Below is a small trained network, with its code and all its weights. Each question gives an input and a target symbol and asks what happens when units are switched off, that is, made to give their printed mean instead of their output.

import numpy as np


def w(rows, s, z=0):
    codes = np.array(rows[::2]) - 128.0
    scale = np.full(codes.shape[1], s)
    scale[-1] = z or s
    return codes * scale


def norm(h):
    return h / np.sqrt((h * h).mean(-1, keepdims=True) + 1e-5)


def softmax(a):
    e = np.exp(a - a.max(-1, keepdims=True))
    return e / e.sum(-1, keepdims=True)


def log_softmax(a):
    a = a - a.max(-1, keepdims=True)
    return a - np.log(np.exp(a).sum(-1, keepdims=True))


def net(x, mask):
    ids = ['ΓΛΞΦβδεζηθμπσψω'.index(c) for c in x.split()]
    T = len(ids)
    res = E[ids] + P[:T]
    u = 0
    for l in range(3):
        r = norm(res)
        for j in range(2):
            rows = slice(2 * j, 2 * j + 2)
            q, k, v = (r @ M[l][rows].T for M in (Q, K, V))
            z = softmax(np.where(np.tri(T) > 0, q @ k.T / 2**0.5, -1e9)) @ v
            o = O[l][rows]
            res = res + np.where(mask[u + j], z, o[:, -1]) @ o[:, :-1]
        u += 2
    return log_softmax(norm(res)[-1] @ U[:, :-1].T + U[:, -1])


Q, K, V, O = {}, {}, {}, {}
E = w([
[175,218,204,39,102,75],'Γ',
[120,210,70,58,191,128],'Λ',
[111,165,121,153,128,130],'Ξ',
[84,75,26,185,121,136],'Φ',
[129,139,106,173,110,254],'β',
[149,47,161,167,63,116],'δ',
[115,121,94,115,78,121],'ε',
[59,192,79,129,42,128],'ζ',
[114,109,178,76,126,126],'η',
[55,75,91,67,180,164],'θ',
[175,117,87,52,118,105],'μ',
[120,141,144,122,193,145],'π',
[159,92,94,132,164,127],'σ',
[56,95,144,170,99,149],'ψ',
[176,164,69,171,114,102],'ω',
],0.0053)
P = w([
[174,114,214,150,140,115],'0',
[166,108,204,170,144,126],'1',
[156,106,186,181,136,131],'2',
[156,124,166,192,134,145],'3',
[154,138,144,220,123,160],'4',
[164,149,119,247,113,184],'5',
],0.0012)
Q[0] = w([
[111,171,234,49,69,36],'0.h0',
[152,141,214,2,164,33],'0.h0',
[48,133,50,195,98,69],'0.h1',
[77,127,99,194,174,200],'0.h1',
],0.0058)
K[0] = w([
[57,98,176,113,142,1],'0.h0',
[102,155,89,80,230,3],'0.h0',
[58,125,20,243,83,62],'0.h1',
[20,139,101,197,176,228],'0.h1',
],0.0046)
V[0] = w([
[100,114,124,123,157,3],'0.h0',
[186,73,119,91,208,89],'0.h0',
[73,137,37,197,98,79],'0.h1',
[74,133,85,190,106,147],'0.h1',
],0.0043)
O[0] = w([
[71,139,61,253,129,157,2],'0.h0',
[112,135,127,158,63,219,171],'0.h0',
[159,91,174,79,215,35,167],'0.h1',
[136,112,173,107,199,83,188],'0.h1',
],0.0038,0.00074)
Q[1] = w([
[73,137,200,18,213,62],'1.h0',
[178,112,44,208,253,171],'1.h0',
[24,160,86,24,82,84],'1.h1',
[98,58,178,251,143,192],'1.h1',
],0.0046)
K[1] = w([
[118,73,182,27,227,98],'1.h0',
[174,91,2,228,252,206],'1.h0',
[128,116,54,39,112,170],'1.h1',
[14,132,190,248,100,146],'1.h1',
],0.0045)
V[1] = w([
[86,110,140,102,2,154],'1.h0',
[114,148,160,211,144,152],'1.h0',
[219,167,190,173,86,160],'1.h1',
[222,95,32,44,91,124],'1.h1',
],0.0029)
O[1] = w([
[93,66,151,52,215,19,3],'1.h0',
[106,245,171,199,214,97,135],'1.h0',
[153,255,179,170,34,111,154],'1.h1',
[170,58,19,54,42,184,204],'1.h1',
],0.0024,0.0005)
Q[2] = w([
[170,193,130,12,88,181],'2.h0',
[143,135,215,3,85,174],'2.h0',
[138,143,55,197,167,68],'2.h1',
[56,101,135,105,121,102],'2.h1',
],0.0051)
K[2] = w([
[229,106,226,5,145,173],'2.h0',
[235,103,208,29,160,252],'2.h0',
[11,114,94,140,111,137],'2.h1',
[182,95,56,162,197,4],'2.h1',
],0.0043)
V[2] = w([
[53,111,71,149,107,1],'2.h0',
[200,108,207,69,108,169],'2.h0',
[132,100,70,175,121,103],'2.h1',
[80,131,147,172,130,114],'2.h1',
],0.0041)
O[2] = w([
[59,185,99,186,3,197,3],'2.h0',
[204,19,197,128,197,89,173],'2.h0',
[97,126,111,167,98,81,122],'2.h1',
[91,67,95,156,40,154,89],'2.h1',
],0.0038,0.0012)
U = w([
[8,36,58,39,212,226,80],'Γ',
[60,107,235,90,24,232,248],'Λ',
[234,234,60,237,63,25,92],'Ξ',
[75,230,220,220,241,244,28],'Φ',
[112,226,222,219,238,39,13],'β',
[214,221,223,41,40,107,136],'δ',
[239,47,224,32,222,75,180],'ε',
[225,40,40,237,147,247,134],'ζ',
[22,208,88,85,33,14,125],'η',
[11,45,22,228,157,49,74],'θ',
[173,39,108,50,95,21,254],'μ',
[166,9,221,212,36,72,67],'π',
[1,76,226,233,195,48,130],'σ',
[120,232,36,8,207,187,180],'ψ',
[216,83,14,37,30,174,24],'ω',
],0.0055,0.0024)

Each question gives the input, a string of symbols that net reads in full, and the target symbol t.
The units are the heads (2 rows each of Q, K, V and O). Each row of codes is followed by its name. A weight is (code - 128) times the scale printed after its matrix; where a second scale follows, it is the last column's (O and U).
mask holds one flag per head, layer by layer. A switched-off head (its flag False) gives its mean, the last column of its rows in O, instead of its output. The means were averaged over made-up inputs and are rounded, as every weight is.
A unit's drop is (log p(t) with every unit on - log p(t) with that unit switched off) / (log p(t) with every unit on - log p(t) with every unit switched off).
The circuit of an input: a set's keep is (log p(t) with only the set's units on - log p(t) with every unit switched off) / (log p(t) with every unit on - log p(t) with every unit switched off). Starting from all 6 units, units are removed one at a time, each time the one whose removal leaves the highest keep (on an exact tie, the one counted first), for as long as the keep stays at least 0.8.
circuit, biggest first: the units of the circuit, biggest drop first
unit that matters most: the unit with the biggest drop
which heads matter: for each layer, one digit per head in row order, 1 if its drop is at least 0.15 and else 0, layers parted by /
drop when u is switched off: that unit's drop, to one decimal
input δ Ξ ω π β ε, target ε: which heads matter => 10 / 00 / 00
input σ ω σ β Γ, target ε: which heads matter => 10 / 00 / 10
input σ β Γ η β σ, target ε: unit that matters most => 0.h0
input ε σ ψ π, target Φ: which heads matter => 10 / 00 / 00
input η Λ β δ, target ε: circuit, biggest first => 0.h0, 2.h0
input σ θ Φ η β ω, target ε: circuit, biggest first => 0.h0, 2.h0
input ω σ ζ ψ θ η, target Λ: which heads matter => 11 / 00 / 00
input μ β ψ π σ θ, target ε: circuit, biggest first => 0.h0, 2.h0
input ψ ε Λ σ, target ζ: circuit, biggest first => 2.h0, 0.h0, 0.h1
input Φ σ β π ε, target ε: which heads matter => 00 / 00 / 00
input ω σ μ, target ω: which heads matter => 11 / 00 / 00
input Φ Γ ζ σ μ β, target ε: which heads matter => 10 / 00 / 00
input Γ σ π, target Φ: circuit, biggest first => 0.h1, 1.h0
input σ ω μ, target ω: unit that matters most => 0.h1
input β Λ μ π θ, target ε: drop when 2.h1 is switched off => 0.0
input σ σ σ ω β, target ε: drop when 1.h0 is switched off => 0.0
input η σ β σ θ Λ, target ε: drop when 0.h0 is switched off => 1.0
